Facts:
K138: gavos 379; nemu 158; levon K326, K845, K425
K141: gavos 379; nemu 696; levon K152, K582, K165
K152: gavos 379; nemu 696
K158: gavos 274; nemu 696; levon K817, K295, K559
K165: gavos 888; nemu 696; levon K295
K18: gavos 379; nemu 472
K181: gavos 113; nemu 696; levon K871
K193: gavos 379; nemu 696; levon K383
K205: gavos 184; nemu 472; levon K976, K165
K209: gavos 184; nemu 472; levon K318
K227: gavos 113; nemu 696; levon K654
K228: gavos 274; nemu 696; levon K920
K239: gavos 379; nemu 696; levon K295
K244: gavos 113; nemu 696
K252: gavos 888; nemu 696; levon K152, K581
K261: gavos 379; nemu 696; levon K845, K817, K581, K158
K271: gavos 274; nemu 696; levon K239, K881, K551, K295
K28: gavos 113; nemu 696
K286: gavos 274; nemu 696
K295: gavos 379; nemu 472
K296: gavos 379; nemu 158; levon K642
K304: gavos 113; nemu 696; levon K817, K698
K308: gavos 274; nemu 158; levon K817
K313: gavos 379; nemu 472; levon K271, K261, K480
K318: gavos 888; nemu 158; levon K698, K239, K881, K295
K319: gavos 888; nemu 696; levon K817, K286, K295, K165
K325: gavos 379; nemu 472; levon K38
K326: gavos 888; nemu 696
K330: gavos 888; nemu 472; levon K582, K295
K344: gavos 274; nemu 696; levon K797, K304
K361: gavos 113; nemu 472; levon K817, K491, K18, K239, K582
K367: gavos 274; nemu 158
K368: gavos 113; nemu 158; levon K313
K369: gavos 113; nemu 472; levon K271, K295
K371: gavos 184; nemu 696; levon K911
K375: gavos 113; nemu 696; levon K325
K38: gavos 888; nemu 472; levon K654
K383: gavos 274; nemu 472; levon K654, K409, K18
K388: gavos 184; nemu 158
K406: gavos 274; nemu 696; levon K28
K409: gavos 184; nemu 696; levon K698
K425: gavos 888; nemu 696; levon K318
K426: gavos 184; nemu 696; levon K502, K425
K43: gavos 184; nemu 158; levon K502
K437: gavos 113; nemu 696; levon K491, K908
K456: gavos 888; nemu 696; levon K502
K47: gavos 379; nemu 696
K480: gavos 888; nemu 472; levon K369
K491: gavos 184; nemu 472; levon K239, K295
K502: gavos 379; nemu 472
K511: gavos 274; nemu 696; levon K318, K425, K794
K527: gavos 113; nemu 472; levon K698, K152
K532: gavos 113; nemu 158
K534: gavos 888; nemu 696
K55: gavos 379; nemu 158; levon K295
K551: gavos 888; nemu 158; levon K295
K554: gavos 184; nemu 696
K559: gavos 113; nemu 696; levon K698, K295
K560: gavos 274; nemu 696; levon K295
K571: gavos 379; nemu 696; levon K835
K575: gavos 274; nemu 472; levon K797, K559, K89
K581: gavos 379; nemu 472; levon K239
K582: gavos 184; nemu 472; levon K654, K698, K271, K881, K551
K603: gavos 113; nemu 472
K611: gavos 274; nemu 472
K626: gavos 274; nemu 472; levon K654, K308
K630: gavos 888; nemu 472; levon K286, K295
K642: gavos 379; nemu 696; levon K409
K654: gavos 113; nemu 696; levon K698, K239, K881, K295
K672: gavos 113; nemu 696; levon K881
K692: gavos 379; nemu 472
K698: gavos 113; nemu 696
K70: gavos 274; nemu 158; levon K835
K716: gavos 274; nemu 696
K722: gavos 888; nemu 158
K766: gavos 184; nemu 472
K782: gavos 379; nemu 696; levon K295
K786: gavos 274; nemu 158; levon K295
K788: gavos 113; nemu 696; levon K881, K295, K89
K794: gavos 379; nemu 158; levon K581, K998, K672
K797: gavos 888; nemu 696
K809: gavos 274; nemu 696; levon K318
K816: gavos 274; nemu 158; levon K271, K295
K817: gavos 379; nemu 696; levon K881, K295
K830: gavos 379; nemu 158; levon K581, K89
K835: gavos 379; nemu 696; levon K318, K581
K840: gavos 113; nemu 696; levon K878
K845: gavos 113; nemu 696; levon K295, K38, K165
K846: gavos 113; nemu 158; levon K89
K854: gavos 379; nemu 472; levon K924, K406
K871: gavos 113; nemu 696
K878: gavos 184; nemu 472; levon K18, K318, K152
K881: gavos 113; nemu 696; levon K239, K295
K89: gavos 113; nemu 158; levon K698, K318, K239, K295, K559
K908: gavos 379; nemu 696
K911: gavos 113; nemu 696; levon K835
K918: gavos 379; nemu 158
K920: gavos 274; nemu 696; levon K654
K924: gavos 379; nemu 696; levon K835, K318
K976: gavos 274; nemu 696; levon K239
K989: gavos 379; nemu 696; levon K908, K425
K992: gavos 888; nemu 472
K998: gavos 379; nemu 696; levon K152, K581, K551

Known rows:
K527: [ 80 -20 -25  -7  58  -4   9   6  16  22 -23  -3 -13  -6   6   4 -19   3
   9   8  -9 -18 -42   7  -3 -12]
K205: [-74   3  -2  17  53  28   2   3 -29 -28  10  14 -12   7  44 -11   1 -12
  21  10 -15  33   7   8   6  -4]
K575: [  7 -15   2   7   9  12  11   0  20   7  -7   3  -3  -2   9   6  -5   5
  -4   5  12  31 -24  14   3 -10]
K794: [  7 -18   6  11 -30  25  -6   4  14  -5  19   0  -6   8 -12  -6  12   3
   4  -9   0  44  30   9  11   9]
K559: [ 66   2  -2 -23  32 -24  17  -4   8  25 -19  -7   1 -16   0   3 -11  -4
  13  12 -14 -47 -25 -20 -15  -7]
K871: [ 53 -12 -36 -27  23 -42  -9   6   4  20 -23  -2   7 -13   3  -2  -4 -10
  -5   3  -9 -63 -18 -16   0 -12]
K924: [ -5   2  -1   7 -31  18   0  -2   5  -2  20  12   6 -18 -17  -6   3  18
 -12 -12 -21  16  26  -1   5  20]
K998: [-11  -7  11   8 -28  16  -2   2  15  -3  20  13   7 -18 -15  -2   0  18
  -7  -6 -27  26  24   2   5  21]
K138: [  3 -19  15  14 -27  30   2  -1  10  -1  16  -4  -2  15   0  -2  17   5
 -21  -8   8  49  19   2  13  -2]
K560: [ -2  -1  10  -3  -6  -5  16  -7  11   8  -4   7   7 -17 -11  -2   1   3
   8  11  -4   0   4 -11  -2   1]
K502: [-12  22 -23  -1 -31  28 -30   1  -2  -3  22   2  11   8  20   5   6   5
 -31 -30  89  23 -16   6  10 -14]
K840: [ 76 -15 -26 -12  45 -21  15   1   7  21 -20  -3  -1 -17 -11   0 -10   6
  -2   3 -40 -55 -19 -12  -5   2]
K571: [ -5  -3  -9   8 -29  16  -4  -3   5  -6  21  15   7 -29 -23  -7   2  17
  -7 -12 -18  15  28   2   7  23]
K367: [ 30 -20  -4  -2 -10  -7 -18   7   5   5  -4 -12  -3  25  -2  -1  12  -9
  -3 -10   5  17   8   3   7  -7]
K654: [ 63   4   0 -26  34 -22  19  -4  10  22 -20  -7   0 -18   1   2 -11  -5
  11  14 -17 -51 -24 -21 -13  -7]
K835: [  3   9  -5   1 -34  22 -13  -3   6  -7  25  10   9 -28 -24  -6  -1  15
  -6 -15 -15  10  29  -5   3  21]
K318: [-20  32  33  14 -29   0  -2  -5 -26 -20  -3 -27 -14  46 -35   5   1  -9
   7  -7  31   4   8  16  -9   9]
K611: [  6 -10 -27  -2  -4  -1 -18   5   8   4  -4   5   1   9   9   3  -1  -1
  -1  -4  30  12 -15  15   9 -14]
K854: [-13 -17 -16  14 -21  24 -15   5  18  -4  16  17   2  -6   6  -6   2  11
  -4  -9  18  46  10  22  16   0]

Rows:
No name comes twice in this set of rows, the named rows included.
[-38  14  15  26 -22 -13   8  -1 -17 -11  -7  -1   2  23 -49   3  -4  12
   1  -1 -21 -13  16  21  -5  23] => K252
[-55  -1  -8  15  45  28 -12   6 -56 -22  11 -11  -6  41  40  -6  19 -16
 -25 -10 -18  19  17  -5  11 -13] => K43
[ 64 -15 -25 -16  37 -21  30  -6   0  27 -24  -1   0 -24  -1  -4  -6   2
  -2  14   2 -48 -15 -19  -2 -17] => K437
[-71  14  21   7  50  17 -14  12 -32 -28  16   4   1  17  36   2   1  -5
  -4  -5 -80   1   1 -12 -13  23] => K409
[-48  35  14   8 -33 -22  -4  -7 -27 -14  -7 -10   9  24 -23   9   0   0
 -12  -4  28 -32   5   8  -8   6] => K326
[-15  -4  -5  11 -29  21   3  -4   6   6  17  11  18 -14  -5  -1   8  21
 -35  -7  -3  22  12  -6   9   8] => K989
[-39  45  18   9 -33 -11   3  -7 -33 -16  -3 -17   6  20 -35  10  -2   2
  -9 -10  20 -27   0   5 -11  11] => K425
[-61  -8   4   9  37  11 -23  13 -40 -31  12  -4 -11  38  42  -7  15 -24
   0  -9 -45  15  26   1   7   2] => K388
[ -5 -21   5   5 -35  11 -27   8  11  -4  18  -3   2  20   5   0  18  -2
 -14 -17  -1  39  22   7  12   3] => K918
[ 62   8 -11 -31  24 -26  16  -8   4  18 -17  -9  -3 -28  -4  -3 -11 -10
  21  13   4 -57 -17 -24 -14 -12] => K881
[ 73 -30 -21 -13  32 -19  15  -1   7  24 -25 -13 -15   5   0  -4   0 -16
  14  15  15 -29  -6  -8   4 -22] => K368
[-71  10 -15  14  46  26   6  -2 -54 -18  12   5   5   9  32  -3  11   0
 -29  -2 -40  -9  12 -13   5   5] => K426
[-24  -7  -2   2 -35   1 -19   3  11  -2  17  13  17  -6   4   0   9  12
 -20 -15 -16  20  17   1   8  13] => K47
[ 60 -13 -43 -19  37 -20  -5   5   9  22 -24  -2  -6  -4  18  -1 -10 -10
   8   5  34 -37 -36   7   5 -24] => K603

Now the same nodes, written a new way:
Known rows:
K924: [-33  -4 -10   9  14  -6 -18  -1 -32  -8 -13  -4 -16  73 -21  23 -14   6
  -3  19  17  -9 -22   9 -27 -10 -20 -12]
K920: [  5  12 -10  23  18  -7 -18 -22  31  28 -20  68 -14 -25 -46 -19 -21 -15
  12  11  20 -16   0  28 -22  -1 -12 -14]
K491: [ -7  -9 -24 -27   3  -2  -5  27  -2  21  -1 -19  14  16   9  -6  13  16
 -29  29  -4  -8 -10  14 -15  33  35 -15]
K295: [-71  -5 -35  13  11 -23 -22  51 -11  29 -30  59 -12  46 -99 -22  22   5
 -11  30  12  15   9   9 -36  -1  57 -41]
K881: [  4 -19 -19  33   2  -6 -13  23  -6  33  -4 -15  10 -14  42  57  36  22
  -5  32   0 -28 -31  47 -32  27  13 -18]
K239: [-41   1 -20  48  11  -8 -28  17 -15  26 -34  42 -24  34 -49  12  14  10
   1  22  13  -5 -19  23 -36 -11  10 -26]
K672: [ 12 -14 -17  15   3   0 -11  21  -7  24  -6 -37  12  -4  51  46  22  19
 -11  28   3 -31 -33  38 -28  29   2 -21]
K181: [ 41   1   5  11  11   4  -3  35 -33  40 -25 -87  41 -23  66  45  -2   8
   0  18  -3 -27  -9   8 -46  29   0 -18]
K871: [ 36   6   4  20  12  -6  -8  43 -45  44 -44 -58  41 -23  54  59  13   6
   5  16   2 -25  -2  15 -39  27  14 -20]
K534: [ 18  48  12  46  20   0 -21  15 -15  35 -39 -10  12 -23   0  -3 -18 -11
  -3   9  -7  -1   5  -5 -26  -1  -3  -6]
K47: [ -9  12   7  16  21  -3 -14  28 -34  29 -50 -31   3  23 -19  13 -17   3
   9   8  17  -3   0  -3 -43  -6  -4 -17]
K193: [-31  -2 -12   1  18   3 -21   3 -34  16  -8  -4 -14  44 -12 -20  -8   7
  16   6  -9 -13  -3  14 -46   3 -12  -1]
K692: [-31  12  -5 -36  20 -10  -8  43 -44  17 -36 -37  10  42 -52 -38 -26  -5
  -9   8  -2  14  20 -28 -36   3  26 -20]
K626: [-17  16 -14 -43  15  -2  -5 -14  27   8   6  32  -7 -22 -74 -70 -34 -24
  -9  13  12  -2  15   1 -16   9  10 -12]
K308: [-19  26  -8   2  20 -11  -1   8  20   9 -21  56 -13 -82 -48 -51 -12 -18
  -7   0  19  11  -8  23 -21  -9  -5 -28]
K480: [-25  34 -13   4   9  -1 -22  16   1  19 -11  -3  13 -18 -55 -58 -16 -13
 -39  28 -10  16   7 -10 -11   7  29 -18]
K409: [ 17  -4 -22  14  11  -8 -21  11 -11  31   6   9  13  28  46  23  23  16
  11  14 -15 -37 -10  36 -35  28  12   5]
K846: [ -5   0 -15 -22  11  -2   4  45 -28   1  13 -37  15 -38  64   0  22  21
 -21   7 -23 -11 -32  38 -33  30   4 -19]
K138: [-43  17   7 -15  22   8   6  40 -41   7  -7 -30 -17  10  11 -45 -15  24
 -19  -7   5  19 -30  12 -20  -3 -16 -20]

Rows:
No name comes twice in this set of rows, the named rows included.
[-30  45 -11  32  16 -10 -21  30  -3   8 -20  34  -3 -68 -21 -45  11  -1
 -26  11 -13  25 -20  22 -22  -4   9 -17] => K551
[-63  -5 -33 -29  18 -18 -19  34 -31   4 -15  44  -3  82 -75 -42   1   0
   1  16  -9   5  20  -1 -35   6  39  -9] => K18
[  5  17  -1 -29  22 -11   1   6   4  14 -26  27  15  -4 -78 -46 -39 -36
  -2   1  21   5  33 -16 -12   3  20 -22] => K611
[-13 -16 -22 -58   3   8  -1  24 -23   6  29 -59  19  17  35 -24  -1  12
 -27  26 -19 -18 -12  19 -23  46  16  -4] => K361
[-66  -6 -30 -26  12 -19 -18  28 -29 -11 -16  15 -11  83 -83 -11  -3  -1
 -11  26   3   7   1  -4 -21  -2  31 -22] => K581
[-53   2 -22 -34  16  -4 -12  34 -33  20 -18  -7   0  33 -53 -60 -10   6
 -11  16  -5  10  11  -9 -37  10  26 -15] => K325
[ -4  36  -1  41   9  13 -27  -6  10  30 -10 -18  -6 -39   6 -31 -20   0
 -30  20  -8   0 -23   6 -22   6 -22  -7] => K319
[-39   0 -19  30  11  -7 -28  20  -6  28 -39  18 -16  27 -44   1   6  12
   0  23  13  -3 -18  18 -42  -4   3 -23] => K817
[ 30  22  10  20  21  -8  -8  -8  14  33 -39  30   4 -26 -36   0 -33 -26
  14   0  27 -10  11   2 -22  -6 -10 -22] => K716
[-35  40  -7  33  19 -10 -16  22  -6   0  -2  44  -8 -28 -13 -44   9  -1
 -27   1 -18  21 -17  22  -8  -8   6  -8] => K318
[-29  -2   9   1  26  -1  15  60 -42  35 -29  28  -6  81 -38 -27 -15  25
 -13   4  27  18  14 -13  -7   5  36 -24] => K502
[ -3  28 -10  33  15   1 -32 -19  -4  -2  -2   4  -3  25  -4  -6 -22  -8
 -12  15 -17 -13 -15  10 -10  -5 -20  10] => K252
[ 18   8  -9 -41  13  -7  -3  41 -25  24 -15 -60  38   7  20  -1  -3   1
 -20  17  -8  -4  13 -11 -25  34  37 -12] => K766
[-49  20 -12 -37  27  -5  -5  44 -43   1 -11  -4  -9   7  -7 -54  -7  11
   7 -10 -20  11  -7   8 -49   2  -4  -5] => K296
[-20   6 -22 -39  21  -5 -10 -19  24   0  13  63  -4   8 -76 -81 -31 -28
   3   5   4  -9  26   6 -14  11  13  -1] => K383

The same nodes again, as new rows of numbers:
Known rows:
K626: [-20 -15 -46  -2  -4   8 -17  29  22  15  13  10  26 -26   1  -3  14   1
  -8  55 -20  15  10   4 -57  -8   3  -8   8  14]
K239: [ -3 -32  -9  -6  12 -24 -11  -8  -2   0 -26   8 -26  -9  20 -14  54  -7
 -66 -62 -23 -15  22  17 -14  24 -43 -23 -10 -34]
K55: [ 27   8  19  -8 -31   6  -9 -31 -23  40  17  -4  17 -32  23  20  40  11
 -16  19  16  11  22  13 -28 -46   0 -17 -11  12]
K491: [ -4  -8 -24 -21  28  -7  41  19   2   0  19  47  10  27 -20  42  -8 -25
 -15  -3  27  16  32 -10  14 -14  -1 -31  34 -18]
K209: [-52   4 -51   8  33  17  36  23  11  -6  17  49   3  40 -13  25 -13 -12
  -6   0  18  15  47 -14  -2  -5  -4  -2  44 -19]
K527: [-21  11 -33  10  39  34  51  22   6 -26 -14  16 -19  23   8  24 -59 -31
  51  35  -6  -4  15  -2  17 -14  40 -11  17  21]
K603: [ -8  22   1   5  54  -2  60  66  29  -5 -12  25   3  34 -25  11 -38 -10
  35  -7  13  -3  -6  26  33   7  42   0   9  -4]
K308: [  3 -22  27 -13 -43  18 -20  -5 -20  40   9   9  25 -32   2   8  29   7
  -7  28  -7   2  14  22 -26 -20   6 -37 -17  22]
K672: [ 15 -16  30  26  34  -1  33 -13 -28 -28 -27  18  -3   9 -15  11 -35 -19
  36  -1 -12 -26 -10 -11  52   0  -7  -2  23  15]
K908: [ 11 -19   9 -13 -16 -26 -22  -2  15   0  -6 -13  15   5  -4 -31  38  19
 -44 -26 -13  -7  -7  -9  -1  27 -26  16 -24  -7]
K998: [-10  -2 -28   5  -7   3 -40 -23  -4  -2   9 -41 -18 -12  17 -15  18   0
 -23 -11 -14   1  -7 -17 -22  -9 -25  -2 -11  -5]
K722: [ 23  49  43 -27 -32  -4  16   3  -7  32   7 -20   5   2  21  19  16  12
   4 -26  43  13 -14  32   9 -17  38   5 -19  -3]
K992: [ 15  30 -16 -25 -12 -27  14  44  35   4  -1  -2  13  18  21   6   6  10
 -12  10  29  23  -3  26  -7  10  26  25  -9 -13]
K227: [ -2  -1   9  37  47  23  12   3 -13 -34 -27  24 -30 -17 -10   2 -52 -22
  35  11 -17 -20 -11  -5  39   8  -2  22  33   7]
K551: [ 11  25  39 -11 -10   2  35 -23 -17  23 -21   5 -16 -10  35  24  38 -11
 -29 -26  28  10  35  29  -1 -20   4 -32  -3 -16]
K480: [ 37  10 -24 -16   6 -23  18  16  30  -7  -9  10  12   5  41  10  25   0
 -26  22   2  27  36   8 -12  -5  -1  15  13  -5]
K325: [  2  -7 -28 -22 -11 -10   3  32  28  18   1   2  11 -10  26   3  22  -1
 -30  26  -4  17  11  22 -39   6   5  -4  -5 -11]
K295: [ 45 -79   2 -40 -47 -48  27  -3  38  -2 -58  39  80   1  63  -5  47   7
 -48  18 -40   3  42   8 -13  42 -29 -20 -12  18]
K511: [-13  -6 -26  17  12   4 -43 -27 -13  11  36 -40 -14   2 -46 -21  18  12
  -3  -9 -15   3 -18 -28 -20 -22 -18 -20 -22   1]

Rows:
No name comes twice in this set of rows, the named rows included.
[  4   7 -14  24  61  14  54  30  12 -22 -24  55   0  12   0  25 -19  -1
  25  46 -15  -1  38   3  24 -14   8  -2  40  15] => K369
[ -7  32 -42 -21  -8 -17  -3  19  26  10  41 -43   1  28   0  -3  28   6
  -7  -1  11  27  -5  -3 -27 -28  31  -5 -30  -6] => K854
[ 12  47  11  14  -1 -22 -22  -2  15  -8   9 -28 -14  13   3 -13   6  33
 -12 -30  10   7 -17 -14  12   4   2  56 -12  -1] => K456
[-33   4  29  -5 -43  15 -24  26   6  44  10  14  25 -17 -13 -13  19  35
   3  -5   8   2  16  39 -32   3  24  -2 -27   4] => K367
[  3  22 -27 -23 -15 -16  -4  45  46  23   5 -14  21   5  17 -14  17  29
 -21  14   7  24   4  20 -35  16  10  14 -15 -12] => K692
[-14 -44  -5 -16 -32 -12 -16 -19  16  -9 -23 -21  -5  -1  37 -31  19  -5
 -36 -43 -11 -21  -1  -1 -14  57 -18 -10 -23 -20] => K152
[ 28   0 -23 -27 -15 -18  20  12  28 -14 -19  14  20   3  56   9  14  -5
 -19  32  -2  17  26  15 -15   8   1  -2  13  -1] => K38
[ 26  11 -31 -15  -4 -20  -2  16  20   8  23 -10  16  -5  20  13  34   2
 -26  34   5  32  12  -7 -30 -30  -1 -13  -5  -2] => K313
[-63   7 -24  25 -31  47 -21 -15   2  37  13   8   6   8  -6 -11  28  49
   3  -7 -10   4  58   1 -38   1  14  -1 -22   9] => K70
[ 41  -6  37  20  49  -8  29  -6 -31 -29 -20  11  -3   0 -28  15 -33 -34
  36   9  -8 -21 -35 -16  57 -21 -15 -12  23  11] => K845
[-37  -1   1  37  36  18  24 -20   0 -44 -21  21 -11  37 -17 -22 -39  11
  36 -22 -23 -22   8 -24  54  27   4  15  13  23] => K911
[ 22  15  28  18  46  -4  24  10 -24 -27  -6   3 -20  -4 -27  11 -51 -28
  45   5   8 -15 -46 -10  48 -11  10   7  12  13] => K375

